Below is a small trained network, with its code and all its weights. Each question gives an input and a class and asks what happens when units are switched off, that is, made to give their printed mean instead of their output.

import numpy as np


def w(rows, s, z=0):
    codes = np.array(rows[::2]) - 128.0
    scale = np.full(codes.shape[1], s)
    scale[-1] = z or s
    return codes * scale


def norm(h):
    return h / np.sqrt((h * h).mean(-1, keepdims=True) + 1e-5)


def f(y):
    return y / 2 * (1 + np.tanh(0.7978845608 * (y + 0.044715 * y**3)))


def log_softmax(a):
    a = a - a.max(-1, keepdims=True)
    return a - np.log(np.exp(a).sum(-1, keepdims=True))


def net(x, mask):
    res = np.array(x, float).reshape(1, 5) / 4 @ E
    u = 0
    for l in range(3):
        y = f(norm(res) @ A[l][:, :-1].T + A[l][:, -1])
        res = res + np.where(mask[u : u + 9], y, B[l][:, -1]) @ B[l][:, :-1]
        u += 9
    return log_softmax(norm(res)[-1] @ U[:, :-1].T + U[:, -1])


A, B = {}, {}
E = w([
[105,177,156,154,16,142,140,74,161,110,1],'x0',
[108,126,120,136,129,110,103,153,91,139,113],'x1',
[82,92,135,218,177,114,224,216,195,166,133],'x2',
[197,82,106,178,34,217,213,142,95,201,141],'x3',
[125,125,158,113,143,149,130,141,117,134,110],'x4',
],0.0083)
A[0] = w([
[219,103,114,143,125,132,207,120,22,156,178,25],'0.n1',
[90,254,174,187,179,98,119,82,185,67,45,63],'0.n2',
[26,140,167,123,105,98,132,86,107,197,112,75],'0.n3',
[174,162,144,110,49,148,57,99,100,81,57,42],'0.n4',
[225,71,139,99,74,126,97,82,88,168,119,75],'0.n5',
[158,128,135,140,167,161,132,31,166,87,130,88],'0.n6',
[53,173,110,166,66,172,140,104,176,103,39,140],'0.n7',
[187,175,68,127,200,167,79,79,33,89,134,155],'0.n8',
[137,250,144,247,144,161,54,96,153,63,70,3],'0.n9',
],0.0063,0.0029)
B[0] = w([
[182,66,248,119,66,2,77,116,87,148,146,185],'0.n1',
[193,33,181,164,228,72,111,127,119,98,133,232],'0.n2',
[187,109,158,54,119,87,205,132,253,22,162,141],'0.n3',
[211,227,104,78,166,151,102,120,39,160,141,237],'0.n4',
[111,160,103,147,140,86,98,78,110,216,131,190],'0.n5',
[75,123,138,60,140,89,90,196,8,138,142,142],'0.n6',
[11,105,181,204,72,106,194,187,126,116,50,253],'0.n7',
[89,10,150,36,114,255,137,71,115,103,133,206],'0.n8',
[219,113,254,49,87,89,148,131,101,96,153,183],'0.n9',
],0.0061,0.006)
A[1] = w([
[152,124,137,67,125,109,134,107,80,2,128,43],'1.n1',
[135,157,104,78,98,156,138,95,137,109,117,101],'1.n2',
[208,92,144,135,134,192,130,179,140,123,148,88],'1.n3',
[156,180,173,104,73,103,123,49,116,90,77,4],'1.n4',
[94,134,101,102,230,128,89,127,155,123,161,106],'1.n5',
[107,82,131,134,143,109,168,85,106,135,146,171],'1.n6',
[91,148,100,121,134,73,139,126,173,107,98,27],'1.n7',
[113,122,167,199,185,114,175,173,161,169,155,227],'1.n8',
[70,123,82,74,125,197,93,119,143,62,148,68],'1.n9',
],0.011,0.0023)
B[1] = w([
[175,189,169,184,94,141,82,198,122,100,196,213],'1.n1',
[73,109,109,160,122,50,178,173,179,152,39,156],'1.n2',
[97,126,92,140,113,68,93,136,121,105,147,153],'1.n3',
[162,179,90,162,197,110,100,133,125,158,126,227],'1.n4',
[89,206,35,92,72,189,211,114,160,113,106,204],'1.n5',
[80,174,164,78,212,168,119,227,93,106,113,167],'1.n6',
[118,117,159,175,173,134,164,86,165,79,119,143],'1.n7',
[159,102,73,151,151,126,120,134,154,111,90,254],'1.n8',
[106,44,132,196,143,122,181,227,69,2,168,163],'1.n9',
],0.009,0.0096)
A[2] = w([
[117,49,189,176,138,120,135,96,163,124,99,164],'2.n1',
[112,189,140,188,108,159,146,211,177,127,130,33],'2.n2',
[121,108,143,45,92,145,90,46,63,130,254,81],'2.n3',
[117,30,80,155,177,172,154,125,133,128,167,104],'2.n4',
[108,151,65,197,118,113,150,35,106,180,46,218],'2.n5',
[220,79,161,147,206,108,72,153,127,186,213,118],'2.n6',
[80,110,148,155,79,182,134,119,170,146,66,42],'2.n7',
[107,204,62,155,155,125,160,121,167,146,92,72],'2.n8',
[95,68,147,158,181,50,102,148,194,125,165,2],'2.n9',
],0.0092,0.0017)
B[2] = w([
[71,97,139,127,159,77,138,148,202,85,137,189],'2.n1',
[61,57,88,88,99,139,62,68,128,123,131,226],'2.n2',
[20,83,181,126,104,140,206,75,177,129,142,202],'2.n3',
[202,187,151,149,67,59,80,94,117,132,115,214],'2.n4',
[116,147,148,106,137,204,170,212,84,145,178,255],'2.n5',
[123,116,119,90,109,100,64,58,148,165,121,237],'2.n6',
[121,128,108,158,64,170,113,125,142,99,146,172],'2.n7',
[144,140,138,67,137,203,119,2,100,177,112,226],'2.n8',
[174,143,135,111,144,74,201,192,133,168,133,189],'2.n9',
],0.011,0.0064)
U = w([
[55,110,115,102,153,181,134,177,75,29,224,184],'0',
[65,59,182,79,101,127,102,40,97,201,189,187],'1',
[131,157,8,87,199,195,154,74,174,114,98,79],'2',
[202,74,65,149,110,38,88,138,152,206,138,63],'3',
[181,194,203,142,168,98,27,121,76,91,117,128],'4',
[154,181,156,141,113,229,153,179,26,228,143,106],'5',
[126,89,167,171,232,74,195,196,196,64,96,251],'6',
[75,59,99,198,48,220,165,179,163,143,85,2],'7',
],0.015,0.0009)

Each question gives the input, the list of numbers given to net, and the class t.
The units are the neurons (one row each of A and B). Each row of codes is followed by its name. A weight is (code - 128) times the scale printed after its matrix; where a second scale follows, it is the last column's (A, B and U).
mask holds one flag per neuron, layer by layer. A switched-off neuron (its flag False) gives its mean, the last column of its row in B, instead of its output. The means were averaged over made-up inputs and are rounded, as every weight is.
A unit's drop is (log p(t) with every unit on - log p(t) with that unit switched off) / (log p(t) with every unit on - log p(t) with every unit switched off).
The circuit of an input: a set's keep is (log p(t) with only the set's units on - log p(t) with every unit switched off) / (log p(t) with every unit on - log p(t) with every unit switched off). Starting from the 12 units with the biggest drops (on a tie, the unit counted first), units are removed one at a time, each time the one whose removal leaves the highest keep (on an exact tie, the one counted first), for as long as the keep stays at least 0.8.
circuit, biggest first: the units of the circuit, biggest drop first
unit that matters most: the unit with the biggest drop
k most important neurons: the k neurons with the biggest drops, biggest first
top k neurons in layer l: the k neurons of layer l with the biggest drops, biggest first
drop when u is switched off: that unit's drop, to one decimal
input [7,7,-1,8,-7], class 5: circuit, biggest first => [2.n5]
input [4,4,-8,2,5], class 5: circuit, biggest first => [0.n5, 2.n5]
input [7,0,1,-8,-2], class 6: 2 most important neurons => [0.n7, 0.n2]
input [0,1,-8,5,3], class 1: top 2 neurons in layer 0 => [0.n7, 0.n8]
input [0,5,4,-5,-4], class 2: 2 most important neurons => [1.n5, 0.n7]
input [-1,4,-8,-2,6], class 0: 2 most important neurons => [0.n8, 1.n9]
input [-2,-8,-8,0,4], class 0: top 3 neurons in layer 1 => [1.n9, 1.n2, 1.n1]
input [0,3,3,0,-2], class 2: top 2 neurons in layer 0 => [0.n1, 0.n9]
input [6,2,1,-1,7], class 6: top 2 neurons in layer 0 => [0.n7, 0.n2]
input [2,-3,-5,1,4], class 5: 2 most important neurons => [0.n5, 0.n2]
input [5,-4,1,-8,-8], class 6: top 3 neurons in layer 0 => [0.n2, 0.n7, 0.n4]
input [7,-4,0,-2,-2], class 4: 4 most important neurons => [0.n9, 0.n4, 1.n1, 1.n4]
input [4,8,2,-3,-3], class 6: drop when 0.n7 is switched off => 0.1
input [3,0,0,3,-1], class 5: unit that matters most => 2.n5
input [-3,2,8,-6,-7], class 2: drop when 1.n5 is switched off => 0.3
input [-1,-6,-2,8,3], class 1: drop when 0.n1 is switched off => 0.2
input [-8,6,2,-6,-8], class 2: drop when 1.n5 is switched off => 1.1
input [0,-7,-3,-1,-8], class 0: top 2 neurons in layer 0 => [0.n1, 0.n8]
